Below are the code and all the weights of a small trained network. Each question names an input and a target symbol and asks about switching units off, where a switched-off unit gives its printed mean instead of its output.

import numpy as np


def w(rows, s, z=0):
    codes = np.array(rows[::2]) - 128.0
    scale = np.full(codes.shape[1], s)
    scale[-1] = z or s
    return codes * scale


def f(y):
    return y / 2 * (1 + np.tanh(0.7978845608 * (y + 0.044715 * y**3)))


def softmax(a):
    e = np.exp(a - a.max(-1, keepdims=True))
    return e / e.sum(-1, keepdims=True)


def log_softmax(a):
    a = a - a.max(-1, keepdims=True)
    return a - np.log(np.exp(a).sum(-1, keepdims=True))


def net(x, mask):
    ids = ['εζηλτφ'.index(c) for c in x.split()]
    T = len(ids)
    res = E[ids] + P[:T]
    q, k, v = (res @ M[0].T for M in (Q, K, V))
    z = softmax(np.where(np.tri(T) > 0, q @ k.T / 4**0.5, -1e9)) @ v
    res = res + np.where(mask[0], z, O[0][:, -1]) @ O[0][:, :-1]
    y = f(res @ A[0][:, :-1].T + A[0][:, -1])
    res = res + np.where(mask[1:9], y, B[0][:, -1]) @ B[0][:, :-1]
    return log_softmax(res[-1] @ U[:, :-1].T + U[:, -1])


Q, K, V, O, A, B = {}, {}, {}, {}, {}, {}
E = w([
[130,12,163,111,101,97],'ε',
[45,138,88,110,217,235],'ζ',
[154,39,108,142,83,122],'η',
[164,203,80,27,244,86],'λ',
[23,211,139,130,3,129],'τ',
[207,119,7,105,166,185],'φ',
],0.015)
P = w([
[84,84,93,34,110,86],'0',
[152,113,120,113,149,107],'1',
[179,121,162,146,133,118],'2',
[175,171,231,90,86,178],'3',
[175,189,251,81,70,155],'4',
[222,188,167,131,65,97],'5',
],0.011)
Q[0] = w([
[147,190,142,76,227,36],'head 0',
[9,86,149,226,213,169],'head 0',
[122,121,176,115,198,240],'head 0',
[136,91,57,189,83,83],'head 0',
],0.016)
K[0] = w([
[86,38,255,142,172,171],'head 0',
[21,47,14,39,140,52],'head 0',
[71,142,102,221,193,46],'head 0',
[135,164,113,7,62,159],'head 0',
],0.013)
V[0] = w([
[99,148,35,168,56,101],'head 0',
[233,125,42,91,51,175],'head 0',
[130,208,71,72,175,125],'head 0',
[94,120,101,170,163,254],'head 0',
],0.013)
O[0] = w([
[194,127,209,159,72,234,89],'head 0',
[195,87,53,80,164,254,254],'head 0',
[115,192,192,8,122,160,145],'head 0',
[98,160,69,74,7,73,81],'head 0',
],0.0091,0.0067)
A[0] = w([
[137,230,159,128,52,111,198],'neuron 0',
[159,46,130,169,6,114,7],'neuron 1',
[126,168,149,191,175,223,170],'neuron 2',
[51,110,163,167,140,75,112],'neuron 3',
[230,170,217,130,57,129,79],'neuron 4',
[86,78,142,61,87,129,62],'neuron 5',
[215,111,155,78,188,87,80],'neuron 6',
[79,152,79,97,146,207,210],'neuron 7',
],0.011,0.0021)
B[0] = w([
[130,42,198,164,200,210,188],'neuron 0',
[2,202,115,127,96,181,193],'neuron 1',
[84,192,97,24,75,70,215],'neuron 2',
[219,17,167,97,100,59,157],'neuron 3',
[213,152,120,225,64,30,181],'neuron 4',
[173,203,10,120,142,93,200],'neuron 5',
[83,121,183,135,170,205,244],'neuron 6',
[160,52,126,230,60,19,249],'neuron 7',
],0.01,0.013)
U = w([
[113,67,151,182,142,90,57],'ε',
[67,149,81,106,125,3,113],'ζ',
[64,144,60,156,103,206,151],'η',
[201,193,145,98,203,143,252],'λ',
[150,197,184,183,116,107,126],'τ',
[228,154,83,148,121,142,91],'φ',
],0.0068,0.0043)

Each question gives the input, a string of symbols that net reads in full, and the target symbol t.
The units are the heads (4 rows each of Q, K, V and O) and the neurons (one row each of A and B). Each row of codes is followed by its name. A weight is (code - 128) times the scale printed after its matrix; where a second scale follows, it is the last column's (O, A, B and U).
mask holds one flag per unit, heads first, then neurons. A switched-off unit (its flag False) gives its mean, the last column of its rows in O or B, instead of its output. The means were averaged over made-up inputs and are rounded, as every weight is.
A unit's drop is (log p(t) with every unit on - log p(t) with that unit switched off) / (log p(t) with every unit on - log p(t) with every unit switched off).
The circuit of an input: a set's keep is (log p(t) with only the set's units on - log p(t) with every unit switched off) / (log p(t) with every unit on - log p(t) with every unit switched off). Starting from all 9 units, units are removed one at a time, each time the one whose removal leaves the highest keep (on an exact tie, the one counted first), for as long as the keep stays at least 0.8.
units of the circuit, in order: the units of the circuit, biggest drop first
k most important neurons: the k neurons with the biggest drops, biggest first
drop of u: that unit's drop, to one decimal
input η η ε ζ, target ζ: units of the circuit, in order	neuron 2; neuron 7
input λ ε ε η, target η: units of the circuit, in order	head 0; neuron 1; neuron 7
input φ η η, target φ: units of the circuit, in order	head 0; neuron 4
input ζ ε φ ζ, target ε: units of the circuit, in order	neuron 7
input ζ λ τ ε φ ε, target φ: units of the circuit, in order	head 0; neuron 7
input ε λ η ε λ ε, target λ: units of the circuit, in order	head 0; neuron 7
input τ ε ε τ ζ η, target τ: units of the circuit, in order	neuron 4; head 0; neuron 1
input τ ε ζ ε, target ζ: 2 most important neurons	neuron 5; neuron 6
input τ ε ε η ε, target η: drop of head 0	0.8
input ε τ ε ε, target τ: drop of head 0	1.0
input ζ η ε ζ ε ζ, target ε: drop of neuron 1	0.4
input ε η λ ε ε ε, target ε: drop of head 0	2.3
